data =
[[ 17.6  13.6 -21.6   6.3 -26.0  20.8  11.9   6.3   0.7  21.1  24.3   5.9
    1.0   3.3  23.2]
 [-26.6 -24.4   0.2 -11.6  12.3 -15.0   1.8 -11.8 -16.0  24.6 -20.2 -13.9
   37.6  -3.8   3.4]
 [  3.5   7.4   4.9  12.5  -0.7   8.9   8.4  12.2   3.7  22.0  10.5   4.8
    4.7  -8.3  12.7]
 [ 16.5   4.5  24.2   1.9  25.2  -4.0 -21.8  -9.9   4.4 -19.9  12.0  13.1
  -34.9 -29.4 -23.9]
 [  7.1  23.4   2.9   5.9   4.6  -1.0  -5.2   0.2   8.3 -40.5   2.6  11.5
  -45.0   2.6 -27.3]
 [-10.5   1.1   8.5   8.1  19.4   4.4   1.2   9.2   7.5  14.9   1.4   5.7
   10.4  -3.5   6.9]
 [-23.0  -8.6 -24.3  -1.2 -17.4   2.8  29.0   8.2  -3.8  14.9 -14.2 -19.0
   24.4  35.3  17.6]
 [ 38.3   5.0 -14.8 -12.5 -34.7   7.0 -22.1 -22.9 -14.4   5.0  28.9  -3.1
    2.4 -16.9   8.6]
 [ -7.7 -18.6  -8.3 -19.2 -12.1 -10.6 -12.2 -22.7 -19.2   4.0  -4.8 -14.1
   19.6  -6.6  -0.9]
 [-16.0   1.2  14.5  10.9  23.4   0.0  10.6  16.1  15.1  14.7  -3.9  11.8
   -1.0   1.8   3.0]
 [-10.8   4.1 -28.1   1.3 -25.0   8.6  20.4   4.8   3.1  24.2  -7.5  -7.0
   24.7  31.5  21.4]
 [-20.8 -18.4  19.7 -11.5  26.8 -20.9 -12.3 -10.0  -5.2  -7.3 -24.9  -7.9
   15.8  -5.7  -8.3]]
Rows and columns are counted from 0.
(0, 0)	17.6
(0, 4)	-26.0
(2, 13)	-8.3
(5, 7)	9.2
(0, 6)	11.9
(9, 0)	-16.0
(6, 8)	-3.8
(8, 10)	-4.8
(6, 3)	-1.2
(6, 13)	35.3
(10, 11)	-7.0
(4, 14)	-27.3
(8, 12)	19.6
(3, 14)	-23.9
(1, 7)	-11.8
(4, 9)	-40.5
(8, 7)	-22.7
(9, 9)	14.7
(5, 14)	6.9
(3, 2)	24.2
(5, 11)	5.7
(2, 5)	8.9
(5, 2)	8.5
(11, 7)	-10.0
(9, 5)	0.0
(8, 5)	-10.6
(3, 5)	-4.0
(10, 10)	-7.5
(11, 10)	-24.9
(1, 0)	-26.6
(10, 2)	-28.1
(4, 13)	2.6
(5, 12)	10.4

X =
array([[-341,   82, -115,   80, -435,  -19,   14, -605],
       [-529, -287,  279, -137,  241, -336,  146,  101],
       [  18,  -14, -647, -147, -324,  -15, -585, -159],
       [  89,  -23, -704,   26, -438,  -40, -554, -392],
       [ 227, -434, -180,   33, -149, -392, -103, -337],
       [-197,  179, -169, -454, -563,  220, -131, -316],
       [-120, -341,  367, -478,  -22, -242,  226,   17],
       [-291, -214, -520,  629,    7, -419, -359, -458],
       [-275, -369, -190,  -62,  311, -402, -300,  257],
       [-208,  130, -319, -515, -384,  186, -347,  -35],
       [-250, -271,  293,  -26, -120, -299,  297, -370],
       [-179, -418, -243,  -22,  293, -437, -327,  222]])
Indices start at 0.
(0, 0)	-341
(9, 1)	130
(3, 3)	26
(4, 0)	227
(8, 4)	311
(4, 5)	-392
(10, 3)	-26
(11, 1)	-418
(4, 6)	-103
(6, 7)	17
(5, 0)	-197
(1, 6)	146
(7, 5)	-419
(1, 3)	-137
(2, 0)	18
(3, 7)	-392
(6, 6)	226
(10, 0)	-250
(5, 5)	220
(1, 0)	-529
(6, 4)	-22
(7, 1)	-214
(11, 6)	-327
(9, 0)	-208
(7, 6)	-359
(9, 5)	186
(9, 4)	-384
(7, 3)	629
(0, 1)	82
(8, 5)	-402
(8, 6)	-300
(9, 2)	-319
(9, 3)	-515

W = -25,16,7,9,-14,1,0,5,-7,4,-27,37,-37,-24
W[0]	-25
W[12]	-37
W[2]	7
W[13]	-24
W[4]	-14

a =
[[  13.13   19.62  -83.56 -123.39 -248.82  -39.64  -82.48  144.53  -29.08]
 [-207.20 -118.32 -150.90  -27.41  107.48    5.51 -124.52  -90.13 -232.98]
 [-174.12 -129.89  -18.73  144.67  -34.19  128.03  -89.10   29.49 -223.04]
 [ 178.67 -132.61 -154.18 -121.16  -20.24  -61.26   36.88   19.56  -13.55]
 [-109.73  -25.46  181.77   90.23  -89.36  -96.05   13.96 -150.70  -47.61]
 [-259.89   -6.29  -75.72  -35.35   57.27  -26.67 -127.27  -20.13 -265.79]
 [-123.80   10.11  150.28   22.37   -5.58 -155.21   19.24 -168.09  -84.54]
 [-226.22   21.30   -9.18   12.47  -67.40    8.04 -117.39   60.82 -228.14]
 [   0.43 -107.61  126.91  117.84   47.17  -52.50   87.13 -122.46  -95.74]
 [ -52.85 -187.32 -189.53 -114.02 -187.59  -40.14 -160.07 -189.51   86.90]
 [  61.91 -136.17   49.10   67.80   97.53  -55.14  100.02 -102.74  -98.61]
 [-186.49   76.38  128.39  -69.86  -45.75 -226.89  -34.17 -197.60  -64.53]
 [ -62.25  -48.80  139.61   72.21   35.85 -104.90   58.72 -147.22  -99.68]
 [  39.72 -111.08   44.37   36.66  112.71  -86.54   93.84 -114.96 -107.44]
 [-212.43 -109.93 -199.34  -95.66  142.64  -44.01 -139.16 -127.10
  -222.97]]
a[0,0] -> 13.13
a[1,0] -> -207.20
a[11,8] -> -64.53
a[9,8] -> 86.90
a[2,4] -> -34.19
a[7,2] -> -9.18
a[0] -> [13.13, 19.62, -83.56, -123.39, -248.82, -39.64, -82.48, 144.53, -29.08]
a[13,6] -> 93.84
a[6] -> [-123.80, 10.11, 150.28, 22.37, -5.58, -155.21, 19.24, -168.09, -84.54]
a[3,8] -> -13.55
a[11] -> [-186.49, 76.38, 128.39, -69.86, -45.75, -226.89, -34.17, -197.60, -64.53]
a[:, 3] -> [-123.39, -27.41, 144.67, -121.16, 90.23, -35.35, 22.37, 12.47, 117.84, -114.02, 67.80, -69.86, 72.21, 36.66, -95.66]
a[7,0] -> -226.22
a[1,3] -> -27.41
a[14,2] -> -199.34
a[6,4] -> -5.58
a[13] -> [39.72, -111.08, 44.37, 36.66, 112.71, -86.54, 93.84, -114.96, -107.44]
a[14,5] -> -44.01
a[12] -> [-62.25, -48.80, 139.61, 72.21, 35.85, -104.90, 58.72, -147.22, -99.68]
a[12,1] -> -48.80
a[14] -> [-212.43, -109.93, -199.34, -95.66, 142.64, -44.01, -139.16, -127.10, -222.97]
a[11,1] -> 76.38
a[5] -> [-259.89, -6.29, -75.72, -35.35, 57.27, -26.67, -127.27, -20.13, -265.79]
a[0,8] -> -29.08
a[11,3] -> -69.86
a[:, 0] -> [13.13, -207.20, -174.12, 178.67, -109.73, -259.89, -123.80, -226.22, 0.43, -52.85, 61.91, -186.49, -62.25, 39.72, -212.43]
a[0,5] -> -39.64
a[14,7] -> -127.10
a[7,7] -> 60.82
a[13,5] -> -86.54
a[:, 2] -> [-83.56, -150.90, -18.73, -154.18, 181.77, -75.72, 150.28, -9.18, 126.91, -189.53, 49.10, 128.39, 139.61, 44.37, -199.34]
a[4,3] -> 90.23
a[:, 5] -> [-39.64, 5.51, 128.03, -61.26, -96.05, -26.67, -155.21, 8.04, -52.50, -40.14, -55.14, -226.89, -104.90, -86.54, -44.01]
a[7,1] -> 21.30

grid = 841,648,481,127
grid[-4]: 841
grid[-3]: 648
grid[-1]: 127

arr =
[[ 17.0   3.5 -21.0 -53.9  -4.9   1.5  -8.3]
 [ 17.8  -0.7  27.2  37.0  -5.3   1.8  24.7]
 [ 49.3  -4.2  -7.9  -2.7 -28.6   1.9 -31.1]
 [-37.5  10.7  16.6  17.6  31.9  13.5  11.7]
 [-47.6  13.1  10.9  -6.5  38.2  20.8  -2.1]
 [ 18.5   1.5   9.9  42.8  -3.7  -9.9  29.8]]
arr[-6][-7]	17.0
arr[4][5]	20.8
arr[5][-5]	9.9
arr[3][3]	17.6
arr[1][-3]	-5.3
arr[0][5]	1.5
arr[-1]	[18.5, 1.5, 9.9, 42.8, -3.7, -9.9, 29.8]
arr[4][-7]	-47.6
arr[-4][1]	-4.2
arr[-6][-4]	-53.9
arr[3][-7]	-37.5
arr[:, -5]	[-21.0, 27.2, -7.9, 16.6, 10.9, 9.9]
arr[4][4]	38.2
arr[:, -2]	[1.5, 1.8, 1.9, 13.5, 20.8, -9.9]
arr[:, 1]	[3.5, -0.7, -4.2, 10.7, 13.1, 1.5]
arr[-5][6]	24.7
arr[-5][-4]	37.0
arr[3][-6]	10.7
arr[-2]	[-47.6, 13.1, 10.9, -6.5, 38.2, 20.8, -2.1]
arr[1][-2]	1.8
arr[0][4]	-4.9
arr[-1][5]	-9.9
arr[-4][2]	-7.9
arr[1][2]	27.2
arr[-3]	[-37.5, 10.7, 16.6, 17.6, 31.9, 13.5, 11.7]
arr[5][-6]	1.5
arr[:, -1]	[-8.3, 24.7, -31.1, 11.7, -2.1, 29.8]

m = array([-583,  380,  979, -748,  418,   11])
m[0]: -583
m[1]: 380

M =
array([[-654, -410, -799, -793],
       [-287, -500, -492,  -17],
       [ 281, -408,  898,  -74],
       [-537, -777, -984,  336]])
M[0, 0]	-654
M[3, 2]	-984
M[2, 0]	281
M[3]	[-537, -777, -984, 336]
M[2]	[281, -408, 898, -74]
M[3, 0]	-537
M[:, 2]	[-799, -492, 898, -984]
M[0, 3]	-793
M[1, 0]	-287
M[0, 2]	-799
